In the rows, 128 means zero.
Each row is followed by its group and then its class within the group.
[123 116 137 129 123 132 112 110 136 126 115 142 127  87 142 112 141 134
 101 142 149 128 123 114 129 116 132 104 113 129 118 115 112 114 119 136
 128 141 119 113 127 115 126 154 116 153 122 150 120 132 117 150 132 143
 114 139 129 132 158  99 119 100] -> Qc:lc
[139 156 134 139 114 132 117 113 116 124 138 134 124 102 141 128 129 130
 102 148 128 140 113 112 135 132 134 126  93 139 119 108 125 138 137 132
 133 143 127 130 148  97 155 152 121 177 138 142 126 126 149 162 179 109
 122 139 143 129 151  91 125 115] -> Dd:cq
[119 136 130 143 141 127 107 146 144 129 130 142 122 122 135 128 129 127
 123 165 124 112 105 103 138 127 130 117 127 144 129 124 119 113 111 144
 128 117 125 160 127 140 132 154 124 141 127 130 119 136 114 138 161 130
 127 142 122 131 135 136 127 142] -> sf:fc
[111 141 129 137 168 119 155 161 161 139 128 116 120 133 127 120 116  86
 169 115 111 133  77 132 145 122 145 108 160  96 176 154 125 114 104 141
 134  97 111 184 121 170  91 118 145  62 117 134 116 145 101 127 137 169
 135 129 127 132 141 164 145 110] -> Qc:lc
[124 112 112 120 128 128 122 156 137 134 147 118 131 112 141 108 127 114
 146 120 115 137 147 116  95 138 139 110 121 137 132 151 132 138 129 126
 129 128 132 117 123 136 116 142 135 103 107 141 125 150 117 119 129 176
 142 150 119 127 129 151 123  92] -> Qc:jr
[130 129 128 131 125 130 117 135 135 124 131 123 135  87 152 111 127 121
 115 149 137 132 137 113 115 124 140 110 118 131 125 132 118 127 128 124
 131 141 124 131 129 121 130 152 117 155 127 159 127 141 128 147 160 159
 134 150 121 130 153 112 123  79] -> Qc:lc
[117 130 127 137 133 133 101 140 142 122 140 157 133 117 142 112 150 119
 119 161 144 110 123  93 121 114 129 109 120 142 134 134 115 113 110 141
 129 127 116 136 125 130 140 158 116 163 127 136 118 138 105 147 145 134
 121 137 121 133 152 132 119 140] -> sf:fc
[111 112 132 143 125 127  94 152 134 129 128 161 120  82 141 132 142 130
 110 165 156  92 119  98 135 120 132 113 131 137 111 117 119 103 108 134
 124 127 123 131 121 123 122 156 113 164 118 140 116 128 114 137 149 117
 117 145 110 139 133 120 145 118] -> sf:fc
[132 128 132 139 126 128 117 128 115 123 144 142 131 123 137 125 134 120
 120 148 129 140 121 108 125 124 127 119 108 138 134 125 122 124 119 132
 129 132 119 129 136 115 139 146 114 150 130 148 119 127 128 144 157 117
 127 133 138 131 147 112 133 123] -> Dd:cq
[121 145 132 136 135 127 118 136 151 134 123 142 121 109 138 108 129 126
 118 134 123 127 113 107 135 122 133 106 128 124 125 142 116 116 109 145
 130 119 121 133 127 129 132 146 134 132 112 136 115 143 117 135 133 165
 112 142 122 143 146 120 121 109] -> Qc:jr
[123 160 125 124 135 132 126 110 122 128 121 132 119 116 116 134 137 117
 122 121 154 138 108 154 158 120 131 132 119 101 135 109 143 139 135 117
 125 136 123 123 135 112 144 116 108 149 137 125 123 112 137 140 133  97
 117 113 150 129 141 100 135 122] -> zj:jl
[133 168 155 131 119 123 129  75 112 129 104 130 111 104 128 120 130 127
 111 105 163 134 115 155 151 124 141 126 137  98 116 111 114 139 156 121
 139 140 125 134 137 105 141 109 137 144 134 137 138 118 136 150 126 118
 106 114 131 123 137  95 129 109] -> zj:tr
[125 138 133 136 122 134 116 125 154 123 102 135 127  73 144 104 143 141
  91 148 156 104 124 111 141 105 145 110 137 109 104 124 112 111 109 139
 132 131 136 118 131 127 130 153 116 161 124 152 118 140 131 150 115 163
  99 133 115 138 167  89 121  83] -> Qc:lc
[120 141 129 143 113 141 117 122 149 133 134 135 125 110 146 117 140 133
 125 150 138 104  97 100 142 114 141 105 115 131 121 115 119 114  98 144
 139 122 130 128 134 145 137 153 116 146 127 129 111 127 127 150 115 133
  97 121 124 116 161 116 113 155] -> sf:ql
[118 175 136 133 136 133 140 107 137 125 106 137 115 100 121 117 130 119
 121 129 167 116  84 140 171 100 136 117 141  81 129 102 125 117 124 126
 137 117 119 140 138 135 130 124 109 144 146 131 117 126 143 146 121 118
  98 103 137 132 159  92 136 114] -> zj:jl
[126 147 126 140 119 133 108 133 137 133 137 143 116 125 136 129 134 138
 121 139 125 115 110 105 133 138 133 127 112 149 115 122 133 131 130 135
 131 126 137 134 137 121 149 147 133 144 119 126 125 133 126 138 142 119
 118 143 120 123 128 132 114 155] -> sf:ql
[127 136 119 139 125 139 116 144 128 131 155 123 134 139 152 135 127 120
 138 147 107 129 120 110 118 143 136 127 116 163 142 134 136 134 123 133
 134 133 126 151 126 140 136 141 130 133 127 124 127 129 119 129 150 134
 143 140 132 114 134 155 120 156] -> sf:ql
[137 154 118 142 125 123 141 149 128 127 147 132 125 127 124 132 112 118
 127 121 110 147 102 111 136 129 127 131 102 128 130 115 137 128 124 131
 125 121 127 140 150 118 143 153 132 134 134 126 116 134 148 139 171 121
 124 135 137 128 131 105 142 117] -> Dd:cq
[124 101 126 136 107 146 109 132 112 129 156 132 134 117 146 127 143 115
 136 146 126 122 130  98 110 124 135  99 107 145 134 125 121 118 106 134
 133 133 116 116 123 127 123 149 125 143 114 141 112 123 112 137 123 128
 124 128 124 116 146 132 119 138] -> sf:ql
[127 164 125 125 153 133 137 118 127 128 128 120 126 137 113 132 137 109
 137 121 126 138  97 162 162 136 133 130 137 100 153 128 149 135 128 118
 129 127 118 146 128 134 133 105 114 122 138 128 128 116 132 124 125 128
 128 109 153 130 141 121 142 125] -> zj:jl
[109 168 148 128 151 119 136  98 144 123  93 152 110 114 117 101 145 110
 116 133 196 108  82 135 176  81 128 104 156  64 139 106 104 104 102 139
 131 101 107 138 135 143 126 122 128 145 150 125 106 129 128 153  92 113
  84  98 131 137 169  86 138 130] -> zj:jl
[120 126 120 133 121 138 101 137 151 124 120 140 125 101 146 102 150 132
 110 148 141 101 140  96 103 120 142 104 136 138 110 141 115 119 107 138
 133 130 128 117 128 132 135 159 125 163 114 140 120 149 116 139 113 166
 115 143 107 135 148 124 114 116] -> Qc:jr
[121 143 124 139 121 141 128 125 131 145 142 118 122 132 128 135 116 129
 146 133 106 141  83 118 160 131 134 122 101 132 134 122 132 121 108 142
 137 118 131 141 134 128 135 142 131 101 120 118 113 115 128 131 143 127
 114 128 141 121 142 134 124 161] -> Dd:pp
[115 135 119 133 134 133 111 150 150 130 138 146 122 114 139 125 137 118
 137 151 146 101 101 102 130 121 133 119 121 143 128 114 135 117 123 134
 134 110 134 141 130 144 130 154 113 144 132 121 119 136 120 141 138 125
 123 135 121 121 143 137 118 155] -> sf:ql
[131 132 116 136 128 125 122 160 124 134 156 133 123 137 136 138 119 114
 148 132 116 128 121 107 101 146 127 134 116 159 132 129 140 142 141 123
 131 127 144 149 131 134 134 144 135 128 132 119 136 143 123 126 166 125
 149 146 119 118 109 156 125 153] -> Dd:pp
[123 141 138 129 125 125 135 111 107 133 127 116 121 117 125 139 112 111
 156 111 132 143  95 159 144 141 132 142 131 123 148 107 134 143 159 117
 136 135 132 163 129 127 119 107 127  98 136 127 143 114 130 132 151 101
 144 123 141 118 109 140 138 132] -> zj:tr
[120 150 140 143 147 117 125 123 134 129 120 149 110 117 120 128 127 112
 120 138 140 137  87 118 162 116 122 129 117 112 133 106 120 109 107 135
 127 116 112 145 137 121 133 143 124 141 131 131 116 127 128 144 161 105
 113 132 143 138 142 106 141 124] -> Dd:cq
[116 126 117 126 129 130 119 144 147 138 123 128 126  95 139 114 131 119
 136 129 139 116 122 118 123 124 144 110 129 126 126 132 124 126 124 122
 133 124 130 137 126 137 117 139 123 117 115 135 123 145 125 128 122 162
 125 141 110 126 139 140 122 107] -> Qc:jr
[137 177 135 125 142 117 135 111 112 122 116 139 121 138 115 123 124 110
 124 110 149 144 118 150 142 132 123 132 128 107 140 119 139 144 150 117
 127 129 125 137 137 113 141 124 125 144 132 124 136 128 142 148 145  97
 128 119 141 132 126 112 139 122] -> zj:jl
[ 96 194 176 150 160 136 147  50 192 125  39 141  98  85 120  92 142 163
  95 158 200  92  21 135 252  60 143 102 160  34 114  71  87  63  69 167
 145  90  95 153 145 165 119 132 103 129 147 129 100 110 133 171  66 124
  33  78 142 147 214  46 129 142] -> zj:tr
[132 154 149 128 126 125 127  77 117 116 100 128 119 126 115 130 132 140
 102 117 151 134 119 157 164 111 128 132 136  87 123 107 120 131 136 123
 129 133 119 120 140 112 139 101 130 143 139 133 136 109 141 142 115 103
 106 103 142 134 139  88 141 111] -> zj:tr
[118 154 147 130 139 128 132 102 117 126 115 124 124 123 116 141 121 119
 133 118 145 138  98 170 170 128 132 139 140 102 141 108 139 132 145 119
 128 134 120 145 130 122 119  97 115 109 140 129 137 104 133 135 136  99
 126 110 153 127 131 111 140 122] -> zj:jl
[114 160 136 133 165 117 162 139 123 139 130 111 115 166 108 137 107  73
 186  90 122 151  67 163 159 122 131 125 166  82 189 136 143 129 123 124
 133  99 112 188 121 161  96  84 142  48 131 114 123 114 116 106 145 121
 136 103 145 119 116 168 157 143] -> zj:tr
[115 132 122 137 123 128  89 160 131 128 150 159 117 117 139 130 136 114
 120 148 134 105 130  95 116 133 133 109 122 149 130 136 131 123 121 134
 128 127 130 131 128 123 138 152 129 163 114 131 120 136 105 136 148 126
 122 140 113 128 125 141 124 138] -> sf:fc
[123 119 114 137 110 143 110 141 125 127 140 133 136  99 149 129 135 125
 133 159 133 108 123 107 113 129 139 117 115 150 123 116 132 129 119 127
 139 139 137 128 126 137 128 149 111 149 131 134 121 129 123 140 140 129
 134 136 121 113 138 133 115 135] -> sf:ql
[135 130 116 140 114 145  95 154 140 122 150 136 131 104 152 130 134 132
 102 166 116 103 143 102 102 141 137 122 119 166 118 141 133 135 126 132
 135 146 140 141 127 127 142 150 124 173 129 144 132 140 120 137 156 157
 141 153 113 126 136 134 117 123] -> sf:ql
[119 147 132 143 150 129 119 147 159 131 122 145 120 127 132 121 116 129
 127 161 130  92  87 100 150 120 130 126 142 138 129 121 123 107 104 147
 136 104 130 169 130 157 120 150 120 132 137 118 128 136 115 134 135 125
 114 140 122 128 141 139 124 171] -> sf:ql
[144 108 107 130 118 133 121 170 120 135 156 117 141 115 143 137 114 116
 133 135  96 135 155 116  85 150 135 127 120 156 130 152 138 149 137 123
 128 138 138 130 127 126 123 145 130 128 117 141 132 140 124 119 156 163
 159 144 117 122 114 149 123  95] -> Qc:jr
[130 124 127 124 134 124 122 128 134 129 126 127 133  99 136 116 119 128
 126 131 116 158 128 119 127 135 132 125 103 143 113 130 118 131 143 135
 123 136 132 126 132 112 124 152 131 129 120 149 139 144 133 140 159 156
 136 158 132 138 140 121 121  90] -> Qc:lc
[120 121 118 142 131 131 109 161 128 132 157 142 124 132 145 133 128 114
 152 144 117 123 118  97 110 130 137 114 124 155 141 138 133 127 121 131
 131 118 133 148 124 141 124 144 131 133 130 121 121 136 111 125 148 128
 138 141 116 118 121 163 124 156] -> sf:fc
[123 161 148 140 140 127 145 111 124 129 111 128 118 122 118 134 121 110
 141 127 147 131  80 144 164 112 131 123 141  95 146 108 122 118 123 129
 134 119 115 160 136 136 118 112 120 113 144 128 122 116 134 140 141 100
 114 108 144 121 140 113 143 128] -> zj:tr
[106 123 127 159 122 137 110 147 148 130 137 143 119 105 138 128 132 131
 141 163 131  92  81  84 147 108 132 104 126 132 129 106 122  95  84 147
 133 110 124 150 125 147 120 160 124 125 113 126 100 126 107 136 127 124
 102 126 116 119 149 138 123 160] -> sf:ql
[132 160 132 140 134 123 130 128 125 129 139 137 120 129 131 133 120 114
 128 138 134 139  94 117 143 129 128 125 108 131 138 116 129 124 128 131
 134 124 124 151 146 114 146 140 124 146 143 129 124 129 137 146 169 109
 125 132 142 122 140 118 131 142] -> Dd:cq
[116 136 136 142 133 134 119 118 156 129 104 131 125  92 133 115 133 142
 108 150 139 119 106 116 159 112 137 116 129 110 112 117 110 106 105 143
 130 121 123 130 129 133 123 142 122 126 120 142 118 129 125 143 117 148
 101 133 126 136 158 103 125 110] -> Qc:lc
[114 159 113 137 149 129 147 161 139 143 160 126 119 162 124 129 118  82
 187 113 119 137  62 114 145 126 133 115 114 116 179 127 147 129 105 133
 138  94 125 170 135 163 125 136 132  79 134 101 106 137 122 123 144 129
 132 114 140 108 139 164 133 182] -> Dd:pp
[130 153 132 135 112 136 109 134 133 127 136 138 130 108 146 130 131 139
 111 170 127 103 123  94 124 121 128 122 124 148 112 118 120 117 114 139
 133 137 132 137 132 130 133 153 123 163 135 143 129 128 125 144 149 123
 118 135 118 122 143 126 120 139] -> sf:ql
[114 130 119 136 122 142 103 147 149 136 141 137 144  91 151 127 134 115
 143 149 134 100 106 101 121 127 146 111 128 142 131 121 135 126 126 131
 140 124 137 148 126 147 123 150 120 130 118 130 116 136 112 136 139 141
 125 137 115 113 138 148 119 143] -> sf:ql
[147 142 136 132 128 115 117 115 107 121 134 141 123 133 134 131 119 128
 110 129 116 153 146 132 113 151 124 141 109 153 121 126 120 149 165 122
 124 150 131 136 137  89 153 132 141 159 136 137 155 129 139 143 183 111
 145 147 139 128 114 126 126 123] -> Dd:cq
[125 147 125 131 142 118 134 128 128 131 139 142 121 137 124 122 121 113
 131 127 134 149  96 118 147 127 122 131  97 124 127 113 128 125 122 134
 129 121 122 138 141 120 141 146 124 133 135 123 120 133 134 148 160 112
 119 133 146 133 143 111 126 140] -> Dd:cq
[144 125 132 126  88 139  87  93 138 121  96 150 128  31 156 107 149 180
  32 156 158 114 189 104 109 128 141 122 109 145  43 110 100 136 151 123
 124 175 143  67 140  71 170 178 118 238 116 177 141 145 149 170 139 153
 106 161 109 152 156  46 103  35] -> Qc:jr
[135  98 141 138 105 127  87 110 118 115 124 160 124  87 151 128 144 168
  76 177 139 110 165  90 119 132 119 131  92 184  79 110 104 118 145 136
 125 151 139 104 130  83 158 171 124 209 123 145 136 125 124 158 163  99
 122 161 115 133 134 103  99 132] -> sf:fc

Each row is followed by its group and then its class within the group.
[136 131 118 174 134 139 118 145 125 142  97 102 147 174 129 124 119 136
 128 146 109 130 161 138 125 124 111 139 118 154  75 196 119 132 116 113
 116 118 129 144 121 135 123 145 135 120 102 138 114 130 148 118 136 139
 133 142 120 118 142 139 126  99] -> qd:J
[144 112 143 166 130 136 110 153 110 114 107 108 174 151 149 127 149 127
 127 150 112  97 142 129 121 133 137 147  90 134 138 122 126 125 141 146
 144 130 132 130 119 135 118 146 150 121 128 116 106 124 133 132 141 116
 141 127 132 128 135 118 134 112] -> qd:J
[136 118 136 149 131 135 137 127 116 124 105 120 163 142 143 138 133 140
 132 145 125 111 131 108 132 133 141 121 113 130 138 133 119 114 132 124
 144 112 140 134 127 135 117 145 144 132 127 117 141 125 135 134 135 119
 139 141 143 138 140 117 131 125] -> Bp:T
[118 125 133 137 124 134 131 115 128 125 111 133 144 141 131 133 148 145
 121 145 149 133 137 139 122 115 131 127 138 140 111 145 118 125 147 129
 119 117 142 121 130 125 116 126 138 148  94 116 125 128 172 123 132 143
 112 115 136 134 117 128 128 122] -> Gp:M
[ 94 125 125 129 118 132 123 108 134 130 114 139 129 172 144 142 144 147
 122 164 169 148 153 158 135 115 132 109 138 144 101 128 124 127 169 120
 118 125 138 118 127 121 119 118 121 170  80 126 127 132 196 119 129 156
 122 109 130 132 149 137 125 115] -> Gp:M
[136 125 132 153 135 124 111 146 121 129 128 115 120 132 138 127 126 119
 127 120 107 116 122 131 123 125 120 135 119 125 132 132 132 132 103 134
 131 129 118 134 131 141 135 134 129 104 142 129 121 129  98 125 122 132
 134 129 122 124 126 130 129 118] -> qd:L
[110 110 146 108 119 136 144 108 141 120 132 126 134 128 123 130 117 134
 136 143 144 137 120 122 166 122 141 130 134 139 100 132 126 116 154 117
 118 129 153 119 130 118 126 116 125 149 131 116 140 131 153 114 133 143
 124 122 140 123 123 137 123 131] -> Gp:B
[ 93 130 114 147 124 135 114 106 131 141 104 135 144 162 131 135 149 145
 128 156 167 156 154 162 124 111 126 110 148 157  73 162 116 127 161 113
 102 114 137 127 132 118 112 123 130 166  77 128 125 129 196 114 133 166
 119 122 122 123 148 140 121 114] -> Gp:M
[117 121 122 140 127 129 127 140 120 133 108 115 185 154 144 131 138 131
 125 155 129 123 162 133 127 128 143 119 104 136 143 138 116 135 149 121
 140 119 130 125 116 129 132 139 142 152 125 128 124 130 167 134 137 120
 132 143 144 125 172 106 121 139] -> Bp:C
[141 122 131 166 126 140 124 141 120 123  89 111 175 142 139 133 144 150
 130 149 121  99 149 130 114 125 135 139 103 141  87 160 125 118 141 130
 136 118 136 147 118 130 112 149 149 129 102 118 113 131 154 127 145 130
 137 129 131 135 139 130 132 100] -> Bp:Z
[106 119 137 139 116 131 127 120 128 121 111 130 134 143 135 135 153 144
 135 150 162 135 134 155 128 111 131 123 139 142  82 143 124 122 166 129
 113 124 144 124 133 126 108 121 128 153  93 115 126 127 185 113 132 152
 120 107 127 131 127 140 125 110] -> Gp:M
[150 114 161 145 132 132 121 146 123 107 119 113 145 127 137 135 119 123
 123 132  92 101 114 111 139 122 135 153 104 135 136 133 127 118 124 146
 141 135 147 124 124 142 127 136 143 100 146 112 119 131 101 128 134 119
 140 132 153 117 100 123 134 122] -> qd:J
[153 110 160 164 133 130 102 149 113 107 115 107 145 143 152 126 119 123
 121 125  90  85 116 119 125 131 134 146  89 127 150 109 136 121 116 144
 158 136 128 133 123 156 132 142 140  94 136 115 105 127  85 130 129 124
 144 129 138 123 117 125 142 109] -> qd:L
[110 116 132 122 121 129 123 120 138 123 143 124 151 134 129 132 143 124
 138 148 147 132 128 145 137 123 147 125 123 140 106 116 130 131 169 130
 124 132 135 116 136 124 124 115 130 151 138 113 131 129 167 114 130 143
 123 119 133 119 140 130 126 126] -> Gp:B
[130 120 137 146 122 131 131 127 118 121 109 118 157 155 131 133 130 136
 125 153 129 116 139 114 146 138 141 128 111 134 121 129 126 118 141 121
 136 120 138 129 125 132 114 138 135 136 124 116 123 129 143 127 139 128
 132 131 135 137 139 119 126 120] -> Bp:T
[128 104 152 120 117 129 122 129 133 104 135 121 159 120 129 132 144 124
 130 145 136 122 121 132 140 121 150 138 107 136 122 110 128 122 176 147
 129 143 148 114 130 126 119 121 138 139 141 102 125 130 147 119 135 125
 132 107 148 121 104 126 137 125] -> Gp:B

Each row is followed by its group and then its class within the group.
[165 125 106 129 129 117 119 127 139 128 133 143 143 126 133 124 125 120
 129 125 149 126 142 124 137 138 124 143 123 127 148 114 122 145 146 146
 120 135 142 122 147 141 131 118 126 131 121 130 121 141 135 135 124 111
 148 130 144 152 113 120 136 136] -> [35]:zp
[129 131 173 143 116 130 115 146  92 128  99 109 122 128 123 131 129 139
 116 130 136 126 136 124 110 136 152 124  94 184 124 139 125 136 140 117
 120 133 139 146 107 121 127 138 136 123 132 135 153 107 124 121 130 141
  87 126 133 143 155 142 132 130] -> [27]:pf
[145 127 113 132 130 121 125 118 129 145 128 127 132 121 126 127 123 131
 130 125 138 131 139 123 137 138 124 142 134 125 142 121 123 141 141 145
 122 128 133 125 145 136 124 121 124 129 125 130 120 128 135 134 120 113
 141 125 134 145 119 123 131 139] -> [35]:bb
[151 123  95 119 127 119 120 112 134 128 131 132 135 123 129 121 118 123
 128 123 138 124 139 123 146 139 128 143 125 119 152 116 121 153 144 145
 118 126 138 123 151 141 120 113 123 126 124 134 112 133 140 132 121  91
 154 124 138 150 116 118 134 145] -> [35]:zp
[139 135 113 136 120 127 138 112 126 121 130 126 112 128 127 132 126 136
 125 127 141 127 138 122 139 142 133 137 123 122 135 110 123 134 135 135
 125 125 127 125 135 137 123 128 126 121 126 133 125 136 136 132 124 123
 128 122 134 143 120 124 129 138] -> [35]:bb
[112 129 147 130 118 134 130 134 117 126 124 124 118 133 122 129 133 139
 131 130 117 132 131 127 113 121 140 118 114 150 117 129 129 121 128 119
 126 134 130 137 117 119 134 137 136 125 133 129 139 119 130 124 134 143
 103 124 126 130 141 138 146  98] -> [27]:cr
[109 129 151 139 120 144 127 136 105 126 116 127 116 126 119 126 127 134
 125 130 117 126 138 132 115 121 143 116 110 156 121 137 127 119 131 126
 124 128 131 147 114 126 133 132 138 120 126 125 136 113 124 123 129 139
 100 133 124 136 134 136 147 134] -> [27]:cr
[114 130 152 136 106 136 123 152 107 131 122 119 123 130 124 128 134 133
 124 131 124 131 135 127 114 114 144 119 107 164 121 136 126 126 130 122
 125 135 132 145 113 120 134 133 139 123 128 119 142 109 112 122 130 135
 100 126 125 133 146 137 156 122] -> [27]:cr
